Below are the code and all the weights of a small trained network. Each question names an input and a target symbol and asks about switching units off, where a switched-off unit gives its printed mean instead of its output.

import numpy as np


def w(rows, s, z=0):
    codes = np.array(rows[::2]) - 128.0
    scale = np.full(codes.shape[1], s)
    scale[-1] = z or s
    return codes * scale


def norm(h):
    return h / np.sqrt((h * h).mean(-1, keepdims=True) + 1e-5)


def f(y):
    return y / 2 * (1 + np.tanh(0.7978845608 * (y + 0.044715 * y**3)))


def softmax(a):
    e = np.exp(a - a.max(-1, keepdims=True))
    return e / e.sum(-1, keepdims=True)


def log_softmax(a):
    a = a - a.max(-1, keepdims=True)
    return a - np.log(np.exp(a).sum(-1, keepdims=True))


def net(x, mask):
    ids = ['ΘΛΩαβεζηξπτψ'.index(c) for c in x.split()]
    T = len(ids)
    res = E[ids] + P[:T]
    r = norm(res)
    for j in range(2):
        rows = slice(4 * j, 4 * j + 4)
        q, k, v = (r @ M[0][rows].T for M in (Q, K, V))
        z = softmax(np.where(np.tri(T) > 0, q @ k.T / 4**0.5, -1e9)) @ v
        o = O[0][rows]
        res = res + np.where(mask[j], z, o[:, -1]) @ o[:, :-1]
    y = f(norm(res) @ A[0][:, :-1].T + A[0][:, -1])
    res = res + np.where(mask[2:10], y, B[0][:, -1]) @ B[0][:, :-1]
    return log_softmax(norm(res)[-1] @ U[:, :-1].T + U[:, -1])


Q, K, V, O, A, B = {}, {}, {}, {}, {}, {}
E = w([
[172,88,175,106,84],'Θ',
[82,90,108,122,114],'Λ',
[85,129,191,107,160],'Ω',
[118,118,69,159,7],'α',
[112,117,212,77,105],'β',
[60,99,173,120,107],'ε',
[166,152,154,154,100],'ζ',
[117,85,117,102,122],'η',
[110,97,119,173,100],'ξ',
[109,13,198,146,120],'π',
[80,166,126,122,174],'τ',
[89,148,111,82,109],'ψ',
],0.019)
P = w([
[190,207,7,192,190],'0',
[131,60,118,76,2],'1',
[149,85,108,86,32],'2',
[136,137,112,127,61],'3',
[139,138,112,110,113],'4',
[167,152,136,118,112],'5',
[132,166,97,100,148],'6',
[151,176,97,107,159],'7',
[150,165,83,129,121],'8',
[160,164,112,107,133],'9',
],0.0031)
Q[0] = w([
[114,97,72,99,160],'H0',
[144,84,201,174,30],'H0',
[111,109,157,122,77],'H0',
[181,110,102,100,204],'H0',
[136,84,117,162,147],'H1',
[181,57,73,53,167],'H1',
[160,159,104,255,126],'H1',
[30,154,146,64,181],'H1',
],0.0075)
K[0] = w([
[109,81,38,89,177],'H0',
[87,95,171,163,205],'H0',
[71,163,71,255,121],'H0',
[182,165,63,25,92],'H0',
[183,109,188,204,153],'H1',
[117,57,163,98,159],'H1',
[84,86,217,91,26],'H1',
[177,105,161,72,179],'H1',
],0.0069)
V[0] = w([
[91,119,174,50,99],'H0',
[134,155,162,91,76],'H0',
[174,98,77,102,195],'H0',
[216,201,98,80,131],'H0',
[171,44,206,245,69],'H1',
[58,189,147,227,60],'H1',
[144,151,164,158,76],'H1',
[104,75,42,89,37],'H1',
],0.011)
O[0] = w([
[110,110,169,83,128,212],'H0',
[141,180,103,99,79,157],'H0',
[143,134,215,231,113,50],'H0',
[98,169,123,156,10,2],'H0',
[200,166,143,120,187,174],'H1',
[56,240,93,128,192,163],'H1',
[140,192,140,60,176,142],'H1',
[168,98,44,108,122,194],'H1',
],0.011,0.0083)
A[0] = w([
[85,131,76,9,171,220],'N0',
[145,243,132,116,227,209],'N1',
[124,76,217,165,113,162],'N2',
[2,179,77,136,93,126],'N3',
[87,88,236,106,255,122],'N4',
[175,15,187,163,146,185],'N5',
[242,104,50,141,158,253],'N6',
[150,35,116,116,167,123],'N7',
],0.0073,0.0037)
B[0] = w([
[122,66,178,217,78,246],'N0',
[83,125,123,227,13,190],'N1',
[201,183,207,145,159,131],'N2',
[158,82,164,182,121,140],'N3',
[120,172,101,129,159,187],'N4',
[104,74,208,169,132,152],'N5',
[131,254,68,200,81,187],'N6',
[213,136,169,115,139,162],'N7',
],0.0068,0.013)
U = w([
[205,146,160,81,78,188],'Θ',
[136,31,63,172,154,3],'Λ',
[105,142,211,141,139,168],'Ω',
[104,137,45,68,101,79],'α',
[116,143,150,2,88,140],'β',
[79,110,73,8,200,155],'ε',
[116,208,155,116,74,170],'ζ',
[192,33,126,169,76,95],'η',
[132,149,91,189,196,144],'ξ',
[189,114,179,175,209,79],'π',
[86,92,171,237,85,160],'τ',
[83,61,67,72,53,131],'ψ',
],0.01,0.0047)

Each question gives the input, a string of symbols that net reads in full, and the target symbol t.
The units are the heads (4 rows each of Q, K, V and O) and the neurons (one row each of A and B). Each row of codes is followed by its name. A weight is (code - 128) times the scale printed after its matrix; where a second scale follows, it is the last column's (O, A, B and U).
mask holds one flag per unit, heads first, then neurons. A switched-off unit (its flag False) gives its mean, the last column of its rows in O or B, instead of its output. The means were averaged over made-up inputs and are rounded, as every weight is.
A unit's drop is (log p(t) with every unit on - log p(t) with that unit switched off) / (log p(t) with every unit on - log p(t) with every unit switched off).
The circuit of an input: a set's keep is (log p(t) with only the set's units on - log p(t) with every unit switched off) / (log p(t) with every unit on - log p(t) with every unit switched off). Starting from all 10 units, units are removed one at a time, each time the one whose removal leaves the highest keep (on an exact tie, the one counted first), for as long as the keep stays at least 0.8.
units of the circuit, in order: the units of the circuit, biggest drop first
most important unit: the unit with the biggest drop
heads that matter: for each layer, one digit per head in row order, 1 if its drop is at least 0.15 and else 0, layers parted by /
drop of u: that unit's drop, to one decimal
input ξ Λ Ω, target ξ: units of the circuit, in order : [H1 H0 N1]
input ψ ξ β, target ψ: heads that matter : 01
input ψ Θ ζ Θ Θ ψ ψ ψ Λ Θ, target ψ: heads that matter : 11
input ψ ζ Θ, target ψ: heads that matter : 11
input π η ε, target π: units of the circuit, in order : [H0 H1]
input ζ π ε Λ ζ ξ Θ ζ, target ζ: units of the circuit, in order : [N1 H0 H1]
input τ π ε ζ α Λ, target τ: heads that matter : 01
input Θ ε ψ, target ψ: most important unit : N0
input Θ β ε β τ, target τ: units of the circuit, in order : [N0 N1]
input Ω α ε π, target π: units of the circuit, in order : [H1 N4]
input Λ ζ ψ Θ ζ ε ε η, target η: heads that matter : 10
input ε ε Θ Θ, target ε: heads that matter : 10
input ψ ψ τ, target ψ: heads that matter : 01
input α ζ ξ, target ξ: heads that matter : 01
input Θ α ζ Λ ζ β, target ζ: heads that matter : 11
input ε ε β, target ε: units of the circuit, in order : [H0]
input ε τ ε Λ Ω ζ ε ξ ε Θ, target ε: heads that matter : 11
input ψ τ β τ Ω, target τ: heads that matter : 00
input ξ π τ Θ π Θ, target π: heads that matter : 10
input ζ τ α Θ α η τ, target τ: most important unit : H0
input ψ ε ζ ξ, target ξ: heads that matter : 01
input ε Θ ζ β Ω η π ζ ε, target ε: heads that matter : 10
input ζ ζ Θ, target ζ: units of the circuit, in order : [H1 H0]
input β Λ η, target η: drop of N2 : 0.0
input τ ψ ζ β Λ α π, target π: drop of N5 : -0.1
input η α β, target η: drop of H1 : 1.0
input Θ Ω ζ, target ζ: drop of N1 : 0.3
